[[ 58  -6  -1  51  13  26 -44 -33 -33   3   5  14 -38   5 -12]
 [-36  28  35 -52   8 -18  52   6 -26 -21   1  10  30 -28  25]
 [ 61  -2 -20  46   9  20 -38 -31 -31 -30  24  -5 -31  -6 -11]
 [ 34   4 -57  16 -15  18   1 -17 -22 -64  17 -34  17 -29 -16]
 [-44 -14  20 -23   2 -38  -3  40  63  29  19  -5 -18  33  10]
 [-46  -1  35 -35  10 -46   8  38  48  14  28  -2 -17  21  20]] out -1

[[ 31 -10   0  23  -9 -10 -10 -23  11 -27  -8  -1  11  -5 -14 -12]
 [ 25 -12  -1  -3 -13  -7 -15  -8  17   7 -10  28 -20  -3  -6 -18]
 [ 10   2  -1   2   4   3   4  -6  10  -6   5   0   1   4   1   4]
 [ 18  -5  -1  -9  -7  -3  -8   0  17  11  -5  22 -25   2   2 -11]
 [  2  10  -1   9  14   7  15  -5   6 -21  13 -22  17   7   3  17]
 [-21  20  -1 -26  24  21  24  21   9  21  24   1 -14  17  23  27]
 [ 28 -13   0  10 -13  -9 -14 -18  15  -7 -10  19  -3  -6 -13 -16]
 [ 42 -12   0  53  -9 -16  -8 -43   5 -65 -10 -30  47 -11 -28  -9]
 [ 18  -1  -1  14   0  -4   0 -12  10 -22  -1  -9  10  -1  -7   0]] out -1

[[ 48 -19  37   1 -27 -21   9  -3 -50   5  47  17]
 [-71 -14 -55  20   5  23 -20  -1  22  15 -25  -4]
 [-53  18  -2  13  33 -16 -20  68  62  -2 -24 -29]
 [ 40  17  15 -22   2   4  16 -25  -5 -14  -7   2]
 [-39   3  13  20  17 -28 -20  72  35   5   4 -19]
 [ 32  35  30 -22  22 -11  11  13  27 -22 -16 -15]] out 35

[[ 22 -51  21 -48  39  19 -69 -65 -74 -12  35]
 [-31 -37 -27 -34 -29 -27 -19 -28 -18  -8 -20]
 [-38 -21 -39 -21 -32 -34   6 -11   1  -8 -38]
 [-54  29 -42  28 -65 -45  32  53  44 -10 -61]
 [-55 -22 -52 -22 -58 -49  15  -3  15  -7 -53]
 [-59 -22 -50 -20 -67 -50  13   3  15 -11 -59]
 [-28 -22 -21 -20 -29 -24 -12 -11  -9 -10 -24]] out -22

[[ -1 -16 -26 -11  -5 -30 -27   0  -3  50  -6 -29  -3   0 -32  -4]
 [-29 -12  -4 -24 -23  -2  -8 -25 -28  38 -22  -3 -28 -26  -1 -21]
 [ 10 -18 -33  14  12 -42 -35   7   8  25  11 -34   7   7 -40   4]
 [-16 -13  -2  -4 -10  -6  -7 -17 -15   8 -13  -4 -15 -17  -7 -18]
 [ 22 -25 -51  14  23 -59 -50  22  26  45  19 -52  20  21 -60  17]
 [  3  -9 -30   5   7 -32 -30   3   6  24   4 -29   0   3 -32   1]
 [-39   3  14 -24 -30  18   9 -36 -39   7 -30  15 -39 -36  19 -33]
 [-47 -10  19 -45 -47  22  13 -42 -52  42 -44  17 -45 -43  21 -40]
 [-48   3  23 -33 -42  27  17 -45 -52  14 -40  23 -48 -45  29 -41]
 [-48   3  24 -39 -46  28  18 -45 -55  21 -43  23 -49 -46  28 -43]
 [-44 -13   8 -52 -48  12   5 -37 -50  68 -44   6 -43 -39  11 -35]] out -13

[[-43 -32 -32  -7  26 -10 -27  24 -25  -7   2]
 [  3 -58  41   1  11   1 -27   6  18  47 -26]
 [ 27 -25  46  24   3  -1   4  45  30  26 -17]
 [  2   7  38 -27   0 -22 -21  22 -50  15  -6]
 [  3  -2  25 -21   2 -58 -24  -9 -30  12  10]
 [ 16 -24  26  -4   4 -68 -11  -9   8  20  29]
 [-28 -55   6   0  24 -13  -1  -8  35  11  54]
 [ 25 -21  41  -9   6 -34 -28   7 -17  10  16]
 [-27 -56 -35 -24  24   8 -31 -16 -19   2  36]
 [ 10 -63  27  -5  16  -7  -8  48   5  39  18]] out -63

[[ 14 -17  11 -13  21  12 -19 -28 -28  -2  11  22 -16  15 -23   4]
 [ 16  -7  14 -10  22  14 -17 -11 -15   1  25  24  -6  22 -17  -2]
 [  1   4   1   3   1   2   3  10   3  -4  -2  -1  27   0   1   9]
 [  1 -11   4 -11  -2   1  -9  -9  -6   1   8   2 -15   6  -9  19]
 [  3   8   3  10   4   3  -3   5  -2   0   2   4  75   1  -4   3]
 [  4   0   9  -1  -2   2  -2   0   3   1   6   0  34   6   1 -14]] out 0
---
-15   12   55   -4   -2   -3
-16    8   56  -18   -6  -19
⇒ 55

-29   -3  -16   17  -65
-19   13   29  -22  -18
-20   18   28  -27  -18
⇒ 29

 47   29  -18    1   30   37   41
 22  -58   -7    8   50  -44   21
-21   16   34  -32  -24   16  -20
⇒ -7

 27  -27  -50  -64  -49
 40   21   72   17   -3
⇒ -50

 18   53  -18   24  -23   22   25
-23   57   -4   50  -11  -22  -25
 27  -23   27  -67   37   24   26
⇒ -4

  1   -5  -56   16   -2   21  -37
 -7  -56  -19    6   39   10   -1
⇒ -56
